Here is a tiny trained network, its code and every weight. The questions are about switching its units off for an input and a target symbol, where a switched-off unit gives its printed mean instead of its output.

import numpy as np


def w(rows, s, z=0):
    codes = np.array(rows[::2]) - 128.0
    scale = np.full(codes.shape[1], s)
    scale[-1] = z or s
    return codes * scale


def norm(h):
    return h / np.sqrt((h * h).mean(-1, keepdims=True) + 1e-5)


def f(y):
    return np.maximum(y, 0)


def softmax(a):
    e = np.exp(a - a.max(-1, keepdims=True))
    return e / e.sum(-1, keepdims=True)


def log_softmax(a):
    a = a - a.max(-1, keepdims=True)
    return a - np.log(np.exp(a).sum(-1, keepdims=True))


def net(x, mask):
    ids = ['αβγδεζηθλμπστφψ'.index(c) for c in x.split()]
    T = len(ids)
    res = E[ids] + P[:T]
    u = 0
    for l in range(3):
        q, k, v = (norm(res) @ M[l].T for M in (Q, K, V))
        z = softmax(np.where(np.tri(T) > 0, q @ k.T / 3**0.5, -1e9)) @ v
        res = res + np.where(mask[u], z, O[l][:, -1]) @ O[l][:, :-1]
        u += 1
        y = f(norm(res) @ A[l][:, :-1].T + A[l][:, -1])
        res = res + np.where(mask[u : u + 4], y, B[l][:, -1]) @ B[l][:, :-1]
        u += 4
    return log_softmax(norm(res)[-1] @ U[:, :-1].T + U[:, -1])


Q, K, V, O, A, B = {}, {}, {}, {}, {}, {}
E = w([
[139,112,94,106,157,83,171,174,117],'α',
[59,92,140,156,129,40,47,147,36],'β',
[63,116,112,114,186,142,184,122,128],'γ',
[140,107,143,135,115,114,164,116,146],'δ',
[164,120,123,252,127,147,85,169,109],'ε',
[218,146,90,110,117,82,157,96,89],'ζ',
[105,160,122,128,222,167,167,99,105],'η',
[148,94,142,127,127,134,165,137,151],'θ',
[39,138,105,119,125,83,123,87,135],'λ',
[94,134,134,95,221,137,156,115,146],'μ',
[161,96,156,130,127,142,70,177,119],'π',
[129,128,95,170,91,195,120,130,60],'σ',
[195,184,113,102,183,70,86,147,119],'τ',
[22,93,201,156,130,86,123,130,135],'φ',
[91,128,128,103,222,120,148,128,158],'ψ',
],0.023)
P = w([
[125,33,57,243,162,145,35,152,232],'0',
[171,122,176,255,253,173,117,135,82],'1',
[116,110,141,203,170,131,106,152,133],'2',
[107,124,135,168,140,108,86,149,125],'3',
[92,205,176,157,89,160,102,208,109],'4',
[107,187,214,139,112,147,115,174,70],'5',
[101,185,239,143,125,143,122,175,73],'6',
],0.0084)
Q[0] = w([
[81,249,162,176,123,123,108,254,78],'0.h0',
[177,158,112,106,69,164,163,99,217],'0.h0',
[149,51,96,227,96,110,28,188,77],'0.h0',
],0.019)
K[0] = w([
[159,160,185,145,169,76,173,189,5],'0.h0',
[130,94,163,165,150,179,95,118,123],'0.h0',
[158,112,64,130,132,54,113,173,107],'0.h0',
],0.024)
V[0] = w([
[168,75,127,96,135,151,81,98,169],'0.h0',
[136,169,125,48,120,128,192,183,82],'0.h0',
[171,162,84,122,161,2,132,164,123],'0.h0',
],0.0095)
O[0] = w([
[169,78,154,67,122,153,116,69,126,9],'0.h0',
[100,223,158,92,150,126,214,196,143,82],'0.h0',
[219,243,200,253,203,118,109,144,229,253],'0.h0',
],0.0056,0.0036)
A[0] = w([
[247,100,152,176,54,76,234,213,79,251],'0.n0',
[146,212,111,76,96,41,57,73,107,133],'0.n1',
[220,135,151,151,56,140,116,88,194,38],'0.n2',
[222,165,100,105,115,167,154,70,105,42],'0.n3',
],0.014,0.0018)
B[0] = w([
[133,144,107,111,3,163,142,128,146,255],'0.n0',
[130,174,157,124,168,130,89,92,152,148],'0.n1',
[185,104,141,163,127,120,153,132,93,173],'0.n2',
[110,150,118,121,75,81,117,155,127,148],'0.n3',
],0.016,0.0099)
Q[1] = w([
[241,203,98,61,208,156,225,134,177],'1.h0',
[174,23,39,73,118,2,232,24,154],'1.h0',
[206,79,147,121,118,156,47,156,26],'1.h0',
],0.013)
K[1] = w([
[183,120,93,50,129,132,143,195,170],'1.h0',
[164,2,13,164,193,229,114,145,139],'1.h0',
[126,94,159,142,95,90,55,136,137],'1.h0',
],0.016)
V[1] = w([
[189,91,174,74,128,142,78,251,82],'1.h0',
[96,61,199,126,120,169,174,173,182],'1.h0',
[86,114,193,137,124,52,99,127,138],'1.h0',
],0.023)
O[1] = w([
[136,87,105,31,100,43,154,254,42,3],'1.h0',
[193,158,45,145,128,155,202,128,80,162],'1.h0',
[149,153,183,72,142,196,157,92,54,105],'1.h0',
],0.012,0.0043)
A[1] = w([
[2,130,180,178,202,114,214,103,96,189],'1.n0',
[43,112,72,104,110,120,113,85,101,121],'1.n1',
[139,164,126,127,172,152,89,116,135,58],'1.n2',
[132,99,171,133,135,149,171,140,129,5],'1.n3',
],0.041,0.0035)
B[1] = w([
[108,188,250,213,236,70,108,107,111,253],'1.n0',
[14,158,81,107,104,128,67,80,120,184],'1.n1',
[169,123,144,104,190,99,99,147,99,185],'1.n2',
[79,148,147,91,77,123,145,135,123,150],'1.n3',
],0.024,0.021)
Q[2] = w([
[113,133,142,183,74,135,67,181,68],'2.h0',
[106,174,208,120,143,167,106,110,54],'2.h0',
[93,175,108,133,173,238,120,251,164],'2.h0',
],0.013)
K[2] = w([
[199,246,88,62,118,73,80,103,150],'2.h0',
[96,186,180,84,135,87,147,98,96],'2.h0',
[101,244,115,74,103,122,140,148,147],'2.h0',
],0.014)
V[2] = w([
[193,154,107,69,121,51,142,84,218],'2.h0',
[106,126,113,137,209,232,125,250,176],'2.h0',
[73,71,130,175,100,133,216,132,137],'2.h0',
],0.023)
O[2] = w([
[86,151,117,85,160,159,188,167,190,16],'2.h0',
[115,134,106,251,132,96,174,91,70,3],'2.h0',
[175,194,133,99,94,70,88,103,135,15],'2.h0',
],0.016,0.0039)
A[2] = w([
[212,219,145,108,249,25,130,212,129,250],'2.n0',
[111,200,27,154,153,67,239,139,193,3],'2.n1',
[170,124,71,72,72,66,114,76,137,44],'2.n2',
[216,160,27,68,165,175,190,100,15,130],'2.n3',
],0.02,0.0052)
B[2] = w([
[62,185,225,183,207,118,144,43,125,252],'2.n0',
[102,252,164,118,37,93,182,157,110,190],'2.n1',
[109,65,98,176,153,122,217,105,116,161],'2.n2',
[120,167,42,75,160,182,90,177,159,144],'2.n3',
],0.017,0.025)
U = w([
[107,254,151,166,109,71,185,179,117,153],'α',
[134,103,243,80,40,166,81,153,18,2],'β',
[165,150,81,169,119,162,132,72,181,45],'γ',
[179,90,129,21,107,66,180,35,161,144],'δ',
[196,52,107,217,75,72,121,153,91,229],'ε',
[145,147,160,62,137,140,51,236,253,105],'ζ',
[145,126,113,193,98,153,102,88,240,43],'η',
[119,106,21,123,192,104,224,88,140,97],'θ',
[129,134,192,199,220,174,86,42,134,185],'λ',
[172,113,100,149,119,160,167,79,169,87],'μ',
[126,91,101,54,153,54,159,226,46,164],'π',
[16,110,53,106,99,98,60,79,120,128],'σ',
[51,64,127,218,140,206,179,254,156,50],'τ',
[172,204,49,106,167,244,100,145,56,121],'φ',
[159,120,104,153,111,172,151,103,128,80],'ψ',
],0.0072,0.0043)

Each question gives the input, a string of symbols that net reads in full, and the target symbol t.
The units are the heads (3 rows each of Q, K, V and O) and the neurons (one row each of A and B). Each row of codes is followed by its name. A weight is (code - 128) times the scale printed after its matrix; where a second scale follows, it is the last column's (O, A, B and U).
mask holds one flag per unit, layer by layer, with each layer's heads first. A switched-off unit (its flag False) gives its mean, the last column of its rows in O or B, instead of its output. The means were averaged over made-up inputs and are rounded, as every weight is.
A unit's drop is (log p(t) with every unit on - log p(t) with that unit switched off) / (log p(t) with every unit on - log p(t) with every unit switched off).
The circuit of an input: a set's keep is (log p(t) with only the set's units on - log p(t) with every unit switched off) / (log p(t) with every unit on - log p(t) with every unit switched off). Starting from the 12 units with the biggest drops (on a tie, the unit counted first), units are removed one at a time, each time the one whose removal leaves the highest keep (on an exact tie, the one counted first), for as long as the keep stays at least 0.8.
circuit, biggest first: the units of the circuit, biggest drop first
most important unit: the unit with the biggest drop
top k neurons: the k neurons with the biggest drops, biggest first
k most important neurons of layer l: the k neurons of layer l with the biggest drops, biggest first
input ε ζ ε, target ζ: circuit, biggest first => 1.n0, 2.h0
input μ θ ζ τ α π, target α: circuit, biggest first => 0.h0, 1.n0, 1.h0
input φ θ δ δ, target φ: circuit, biggest first => 1.h0, 1.n0, 2.n3
input φ μ δ, target φ: circuit, biggest first => 1.h0, 1.n0, 2.n3, 0.h0
input σ α σ φ α σ, target α: top neuron => 0.n0
input τ η δ ψ ε, target τ: circuit, biggest first => 1.n0, 2.h0
input γ α σ ζ π, target ζ: top 2 neurons => 1.n0, 0.n1
input δ π σ θ, target δ: top 3 neurons => 1.n0, 1.n2, 2.n2
input σ α ψ α π π, target α: circuit, biggest first => 1.n0, 0.h0, 1.h0
input ε γ π, target π: circuit, biggest first => 1.h0, 1.n0
input α φ α φ θ, target φ: circuit, biggest first => 1.h0, 1.n0, 2.n3
input σ φ α ζ, target σ: circuit, biggest first => 0.h0, 1.n1, 1.n0
input ε τ ζ, target ε: top 2 neurons => 1.n0, 0.n2
input α σ τ δ, target α: top 3 neurons => 1.n0, 1.n1, 2.n1
input σ δ ζ σ, target ζ: top 2 neurons => 1.n0, 2.n0
input β α φ δ, target β: most important unit => 1.h0
input σ ζ ψ μ μ σ, target ζ: top 2 neurons => 1.n0, 0.n3
input ζ τ σ δ, target ζ: circuit, biggest first => 2.h0, 1.n0, 0.n2
input ψ θ σ δ ε, target ε: top 2 neurons => 1.n0, 0.n0
input ε φ τ η θ, target φ: most important unit => 1.h0
input σ ζ η μ π, target ζ: 2 most important neurons of layer 0 => 0.n3, 0.n1
input δ α σ δ, target δ: top 2 neurons => 1.n0, 0.n2
input π η π τ ε, target τ: circuit, biggest first => 2.h0, 1.n0
input τ τ α δ, target τ: top 2 neurons => 1.n0, 0.n2
input γ σ η λ φ ε σ, target φ: top 3 neurons => 0.n0, 1.n0, 2.n3
input σ φ θ σ ζ, target φ: top 2 neurons => 0.n1, 1.n0
input ε γ σ γ σ, target σ: most important unit => 1.n1
input ε σ β ζ ε ε ζ, target ζ: top 2 neurons => 0.n1, 0.n2
input τ γ τ σ τ π, target τ: top 2 neurons => 1.n0, 2.n0
input α φ α α ζ, target φ: 3 most important neurons of layer 2 => 2.n3, 2.n0, 2.n1
